Here is a tiny trained network, its code and every weight. The questions are about switching its units off for an input and a target symbol, where a switched-off unit gives its printed mean instead of its output.

import numpy as np


def w(rows, s, z=0):
    codes = np.array(rows[::2]) - 128.0
    scale = np.full(codes.shape[1], s)
    scale[-1] = z or s
    return codes * scale


def f(y):
    return y / 2 * (1 + np.tanh(0.7978845608 * (y + 0.044715 * y**3)))


def softmax(a):
    e = np.exp(a - a.max(-1, keepdims=True))
    return e / e.sum(-1, keepdims=True)


def log_softmax(a):
    a = a - a.max(-1, keepdims=True)
    return a - np.log(np.exp(a).sum(-1, keepdims=True))


def net(x, mask):
    ids = ['ΦΩαβγζηξπ'.index(c) for c in x.split()]
    T = len(ids)
    res = E[ids] + P[:T]
    u = 0
    for l in range(2):
        q, k, v = (res @ M[l].T for M in (Q, K, V))
        z = softmax(np.where(np.tri(T) > 0, q @ k.T / 3**0.5, -1e9)) @ v
        res = res + np.where(mask[u], z, O[l][:, -1]) @ O[l][:, :-1]
        u += 1
        y = f(res @ A[l][:, :-1].T + A[l][:, -1])
        res = res + np.where(mask[u : u + 12], y, B[l][:, -1]) @ B[l][:, :-1]
        u += 12
    return log_softmax(res[-1] @ U[:, :-1].T + U[:, -1])


Q, K, V, O, A, B = {}, {}, {}, {}, {}, {}
E = w([
[229,147,155],'Φ',
[203,124,142],'Ω',
[166,115,176],'α',
[26,211,33],'β',
[188,112,141],'γ',
[134,83,159],'ζ',
[77,53,179],'η',
[154,82,131],'ξ',
[83,92,250],'π',
],0.02)
P = w([
[112,8,137],'0',
[88,213,99],'1',
[255,136,185],'2',
[93,201,95],'3',
[253,134,186],'4',
[95,193,95],'5',
[254,135,186],'6',
[96,186,90],'7',
[253,136,188],'8',
],0.014)
Q[0] = w([
[186,9,215],'L0H1',
[181,50,202],'L0H1',
[68,89,133],'L0H1',
],0.013)
K[0] = w([
[128,5,119],'L0H1',
[163,39,94],'L0H1',
[84,112,125],'L0H1',
],0.021)
V[0] = w([
[138,246,233],'L0H1',
[126,154,157],'L0H1',
[126,133,155],'L0H1',
],0.011)
O[0] = w([
[135,7,57,3],'L0H1',
[128,91,104,108],'L0H1',
[133,127,147,151],'L0H1',
],0.014,0.0061)
A[0] = w([
[152,169,60,6],'L0N1',
[101,117,179,74],'L0N2',
[39,94,117,221],'L0N3',
[184,59,190,99],'L0N4',
[174,180,14,139],'L0N5',
[186,180,101,170],'L0N6',
[159,48,99,68],'L0N7',
[62,189,95,39],'L0N8',
[182,131,77,60],'L0N9',
[214,114,181,87],'L0N10',
[4,110,139,9],'L0N11',
[76,134,134,112],'L0N12',
],0.015,0.011)
B[0] = w([
[136,43,133,131],'L0N1',
[181,132,81,189],'L0N2',
[164,170,70,178],'L0N3',
[66,94,57,204],'L0N4',
[125,79,254,171],'L0N5',
[107,110,160,208],'L0N6',
[134,205,196,161],'L0N7',
[95,98,49,154],'L0N8',
[42,136,161,140],'L0N9',
[79,100,82,252],'L0N10',
[200,170,131,153],'L0N11',
[180,92,107,149],'L0N12',
],0.01,0.015)
Q[1] = w([
[210,48,61],'L1H1',
[2,60,162],'L1H1',
[48,36,71],'L1H1',
],0.0078)
K[1] = w([
[43,7,52],'L1H1',
[79,197,135],'L1H1',
[57,153,49],'L1H1',
],0.013)
V[1] = w([
[142,140,131],'L1H1',
[255,33,183],'L1H1',
[69,174,124],'L1H1',
],0.0089)
O[1] = w([
[132,137,142,147],'L1H1',
[89,226,126,3],'L1H1',
[254,63,85,205],'L1H1',
],0.0078,0.0043)
A[1] = w([
[59,111,61,167],'L1N1',
[106,179,18,141],'L1N2',
[192,64,156,69],'L1N3',
[172,239,126,59],'L1N4',
[24,82,18,8],'L1N5',
[113,147,249,16],'L1N6',
[117,108,54,238],'L1N7',
[22,51,152,87],'L1N8',
[120,145,112,91],'L1N9',
[88,186,152,143],'L1N10',
[157,206,203,138],'L1N11',
[110,197,60,103],'L1N12',
],0.012,0.017)
B[1] = w([
[129,163,47,204],'L1N1',
[147,22,120,167],'L1N2',
[146,231,112,148],'L1N3',
[61,192,110,189],'L1N4',
[187,26,247,190],'L1N5',
[165,154,41,175],'L1N6',
[84,215,153,250],'L1N7',
[142,131,60,202],'L1N8',
[172,142,98,119],'L1N9',
[148,140,181,188],'L1N10',
[177,105,113,252],'L1N11',
[156,38,114,146],'L1N12',
],0.012,0.014)
U = w([
[23,160,175,167],'Φ',
[125,64,146,168],'Ω',
[217,97,160,76],'α',
[153,84,241,137],'β',
[79,113,246,186],'γ',
[138,176,126,123],'ζ',
[195,135,32,6],'η',
[112,135,74,153],'ξ',
[67,171,60,104],'π',
],0.013,0.017)

Each question gives the input, a string of symbols that net reads in full, and the target symbol t.
The units are the heads (3 rows each of Q, K, V and O) and the neurons (one row each of A and B). Each row of codes is followed by its name. A weight is (code - 128) times the scale printed after its matrix; where a second scale follows, it is the last column's (O, A, B and U).
mask holds one flag per unit, layer by layer, with each layer's heads first. A switched-off unit (its flag False) gives its mean, the last column of its rows in O or B, instead of its output. The means were averaged over made-up inputs and are rounded, as every weight is.
A unit's drop is (log p(t) with every unit on - log p(t) with that unit switched off) / (log p(t) with every unit on - log p(t) with every unit switched off).
The circuit of an input: a set's keep is (log p(t) with only the set's units on - log p(t) with every unit switched off) / (log p(t) with every unit on - log p(t) with every unit switched off). Starting from the 12 units with the biggest drops (on a tie, the unit counted first), units are removed one at a time, each time the one whose removal leaves the highest keep (on an exact tie, the one counted first), for as long as the keep stays at least 0.8.
units of the circuit, in order: the units of the circuit, biggest drop first
k most important neurons: the k neurons with the biggest drops, biggest first
top k neurons in layer l: the k neurons of layer l with the biggest drops, biggest first
input α π π, target π: 3 most important neurons -> L0N4, L0N10, L1N1
input η η π Φ ξ γ ξ, target ζ: units of the circuit, in order -> L0H1, L1N11, L1N4
input ζ ξ ξ π ζ, target β: top 3 neurons in layer 0 -> L0N10, L0N5, L0N12
input π β π η ξ η η Φ ξ, target Ω: 3 most important neurons -> L1N5, L0N4, L0N5
input α η ζ, target π: units of the circuit, in order -> L0N10, L0N4, L0H1, L1N5
input β Φ β η γ, target η: top 4 neurons in layer 1 -> L1N8, L1N3, L1N1, L1N5
input η η π, target ζ: 2 most important neurons -> L1N6, L0N4
input β Φ η Ω π ξ π π Ω, target η: units of the circuit, in order -> L1N3, L0H1
input β η ζ β α, target η: top 4 neurons in layer 1 -> L1N3, L1N8, L1N1, L1N5
input Ω π π, target Φ: top 3 neurons in layer 1 -> L1N5, L1N11, L1N6
input β π Ω γ π π ζ π η, target η: top 4 neurons in layer 0 -> L0N7, L0N8, L0N4, L0N2
input ξ ζ Φ Ω, target α: 4 most important neurons -> L0N7, L0N5, L0N10, L1N7
input π Ω α π π Φ α γ, target β: units of the circuit, in order -> L0N7, L0N5, L0H1
input ξ η ζ ξ γ ξ π, target α: 3 most important neurons -> L0N10, L1N7, L1N11
input β β η π α η ζ, target η: 4 most important neurons -> L0N8, L1N3, L1N8, L1N1
input γ ξ ξ π, target ζ: units of the circuit, in order -> L1N5, L0N10, L0N4, L1N11
input γ π α β ζ ξ, target γ: top 2 neurons in layer 0 -> L0N10, L0N7
input γ η Ω Ω α α, target Φ: units of the circuit, in order -> L1N11, L1N8
input β π γ π π β α, target η: units of the circuit, in order -> L0N7, L1H1, L1N3, L0N4
input Φ η π ξ α α π, target π: top 3 neurons in layer 1 -> L1N1, L1N7, L1N8
input π β Ω η η π π, target Ω: top 3 neurons in layer 1 -> L1N5, L1N8, L1N1
input β η ξ, target η: top 3 neurons in layer 1 -> L1N3, L1N8, L1N1
input η Ω α π α α, target Φ: 3 most important neurons -> L0N7, L0N10, L1N11
input Φ ξ Ω η α α η π γ, target ξ: 2 most important neurons -> L1N1, L1N8
input η η ζ η γ α ξ ξ, target γ: 3 most important neurons -> L0N10, L0N4, L1N1
input Φ π π Ω ξ η ζ Ω ζ, target ξ: units of the circuit, in order -> L0N4, L0N10
input π π π β γ, target Ω: 4 most important neurons -> L1N5, L0N4, L0N10, L0N5
